Below is a small trained network, with its code and all its weights. Each question gives an input and a class and asks what happens when units are switched off, that is, made to give their printed mean instead of their output.

import numpy as np


def w(rows, s, z=0):
    codes = np.array(rows[::2]) - 128.0
    scale = np.full(codes.shape[1], s)
    scale[-1] = z or s
    return codes * scale


def norm(h):
    return h / np.sqrt((h * h).mean(-1, keepdims=True) + 1e-5)


def f(y):
    return np.maximum(y, 0)


def log_softmax(a):
    a = a - a.max(-1, keepdims=True)
    return a - np.log(np.exp(a).sum(-1, keepdims=True))


def net(x, mask):
    res = np.array(x, float).reshape(1, 7) / 4 @ E
    u = 0
    for l in range(2):
        y = f(norm(res) @ A[l][:, :-1].T + A[l][:, -1])
        res = res + np.where(mask[u : u + 10], y, B[l][:, -1]) @ B[l][:, :-1]
        u += 10
    return log_softmax(norm(res)[-1] @ U[:, :-1].T + U[:, -1])


A, B = {}, {}
E = w([
[125,130,127,128,131,130,128,127,125,129],'x0',
[148,143,174,248,183,118,11,199,158,121],'x1',
[163,142,210,171,35,87,121,60,96,116],'x2',
[130,129,130,127,128,124,129,133,129,122],'x3',
[186,50,122,169,149,164,169,161,40,106],'x4',
[211,205,147,108,99,253,139,152,161,123],'x5',
[125,129,126,128,128,131,128,127,127,127],'x6',
],0.0024)
A[0] = w([
[51,49,134,64,115,89,200,92,115,110,109],'L0N0',
[204,191,160,123,103,242,189,142,175,157,62],'L0N1',
[95,110,25,31,208,173,196,147,178,143,45],'L0N2',
[95,101,136,191,141,77,117,164,147,114,92],'L0N3',
[78,211,129,21,86,81,104,90,223,177,4],'L0N4',
[201,49,117,128,125,159,183,140,25,106,14],'L0N5',
[114,153,128,186,94,128,145,76,109,148,5],'L0N6',
[179,151,171,166,83,133,141,105,102,114,54],'L0N7',
[145,175,119,37,86,187,219,96,138,91,104],'L0N8',
[171,152,152,153,11,90,185,2,72,158,37],'L0N9',
],0.0034,0.0017)
B[0] = w([
[202,211,76,147,101,101,110,124,72,192,235],'L0N0',
[190,98,46,70,133,104,74,69,159,49,245],'L0N1',
[73,86,252,86,83,122,79,200,107,103,251],'L0N2',
[175,166,110,95,132,130,119,102,126,123,184],'L0N3',
[88,101,143,205,146,203,214,85,155,111,224],'L0N4',
[34,147,145,193,122,173,215,70,231,144,221],'L0N5',
[126,88,159,111,133,131,157,192,114,103,143],'L0N6',
[108,107,165,97,144,124,100,185,167,111,183],'L0N7',
[162,202,88,177,108,112,93,131,79,200,241],'L0N8',
[57,95,201,43,142,122,96,223,136,109,237],'L0N9',
],0.0041,0.003)
A[1] = w([
[119,170,104,93,107,166,112,123,190,113,219],'L1N0',
[131,147,95,83,88,144,193,91,96,154,38],'L1N1',
[95,117,137,190,152,161,201,81,192,128,92],'L1N2',
[87,94,112,113,179,178,98,223,133,136,98],'L1N3',
[70,84,94,144,156,3,129,89,99,156,189],'L1N4',
[182,56,132,193,131,173,211,155,74,119,64],'L1N5',
[187,149,113,225,192,118,73,147,184,134,8],'L1N6',
[118,155,196,190,155,115,83,183,130,85,76],'L1N7',
[164,110,198,159,101,101,102,129,115,118,138],'L1N8',
[102,161,192,138,90,120,130,81,160,123,148],'L1N9',
],0.0047,0.0011)
B[1] = w([
[157,67,144,201,183,85,133,111,100,105,239],'L1N0',
[120,150,114,173,158,69,83,164,96,188,206],'L1N1',
[58,129,125,230,147,190,172,66,180,112,181],'L1N2',
[111,94,220,82,61,56,157,121,153,94,229],'L1N3',
[254,149,125,142,139,240,95,121,177,58,243],'L1N4',
[36,180,133,161,162,105,80,64,225,127,192],'L1N5',
[111,172,86,119,86,123,183,95,29,201,255],'L1N6',
[97,128,96,70,82,119,161,129,106,180,252],'L1N7',
[92,108,126,52,173,123,166,171,142,127,200],'L1N8',
[85,59,91,140,173,125,151,176,132,112,214],'L1N9',
],0.0046,0.0034)
U = w([
[127,172,86,111,109,93,138,136,57,229,243],'0',
[92,80,204,50,116,94,129,182,152,97,239],'1',
[67,129,126,197,153,154,160,84,187,127,14],'2',
[250,133,97,119,147,152,93,106,145,79,2],'3',
],0.011,0.00036)

Each question gives the input, the list of numbers given to net, and the class t.
The units are the neurons (one row each of A and B). Each row of codes is followed by its name. A weight is (code - 128) times the scale printed after its matrix; where a second scale follows, it is the last column's (A, B and U).
mask holds one flag per neuron, layer by layer. A switched-off neuron (its flag False) gives its mean, the last column of its row in B, instead of its output. The means were averaged over made-up inputs and are rounded, as every weight is.
A unit's drop is (log p(t) with every unit on - log p(t) with that unit switched off) / (log p(t) with every unit on - log p(t) with every unit switched off).
The circuit of an input: a set's keep is (log p(t) with only the set's units on - log p(t) with every unit switched off) / (log p(t) with every unit on - log p(t) with every unit switched off). Starting from the 12 units with the biggest drops (on a tie, the unit counted first), units are removed one at a time, each time the one whose removal leaves the highest keep (on an exact tie, the one counted first), for as long as the keep stays at least 0.8.
circuit, biggest first: the units of the circuit, biggest drop first
most important unit: the unit with the biggest drop
top k neurons: the k neurons with the biggest drops, biggest first
k most important neurons of layer l: the k neurons of layer l with the biggest drops, biggest first
input [2,-2,7,-5,-3,-8,8], class 3: circuit, biggest first => L1N4
input [8,-6,7,7,-4,6,2], class 1: 2 most important neurons of layer 0 => L0N9; L0N0
input [-5,8,-3,-4,-7,4,-4], class 0: top 2 neurons => L1N6; L0N5
input [-7,-6,-3,4,-6,-7,8], class 3: top 3 neurons => L1N4; L0N0; L0N5
input [5,7,-7,6,-5,4,-3], class 0: top 3 neurons => L1N6; L0N9; L0N2
input [-6,6,5,5,0,-3,-7], class 0: top 2 neurons => L1N6; L0N2
input [-7,-4,-6,-3,7,-2,-5], class 2: 3 most important neurons of layer 0 => L0N5; L0N9; L0N7
input [-4,3,8,4,-3,7,2], class 1: top 2 neurons => L1N4; L0N9
input [-8,-4,-6,-4,8,-8,3], class 2: top 2 neurons => L0N5; L1N5
input [1,6,-1,3,5,6,-1], class 0: top 4 neurons => L1N6; L1N4; L0N4; L0N2
input [7,-5,-2,1,0,8,-2], class 3: top 2 neurons => L0N1; L1N6
input [1,-2,5,2,-6,-3,0], class 2: top 4 neurons => L0N4; L0N2; L1N2; L1N3
input [-6,-5,-7,2,6,3,-2], class 1: top 3 neurons => L0N2; L0N4; L1N3
input [2,-6,4,1,-2,7,3], class 3: most important unit => L0N1
input [5,-2,1,-4,5,-5,7], class 2: 3 most important neurons of layer 0 => L0N5; L0N1; L0N8
input [6,6,2,2,2,6,2], class 0: top 2 neurons => L1N6; L1N4
input [3,-2,-8,5,4,8,-6], class 1: top 2 neurons => L0N2; L1N3
input [4,-4,4,3,2,6,-4], class 3: 2 most important neurons of layer 1 => L1N6; L1N3
input [7,8,-8,-3,-4,4,0], class 0: 2 most important neurons of layer 1 => L1N6; L1N7
input [-2,5,-8,-3,-1,0,-5], class 1: circuit, biggest first => L1N3
input [-8,7,-2,1,1,-6,-7], class 0: 2 most important neurons of layer 1 => L1N6; L1N7
input [3,0,0,-2,-4,6,-2], class 3: 3 most important neurons of layer 0 => L0N1; L0N5; L0N8
input [-7,5,-1,0,-5,-3,-1], class 0: 3 most important neurons of layer 1 => L1N6; L1N7; L1N5
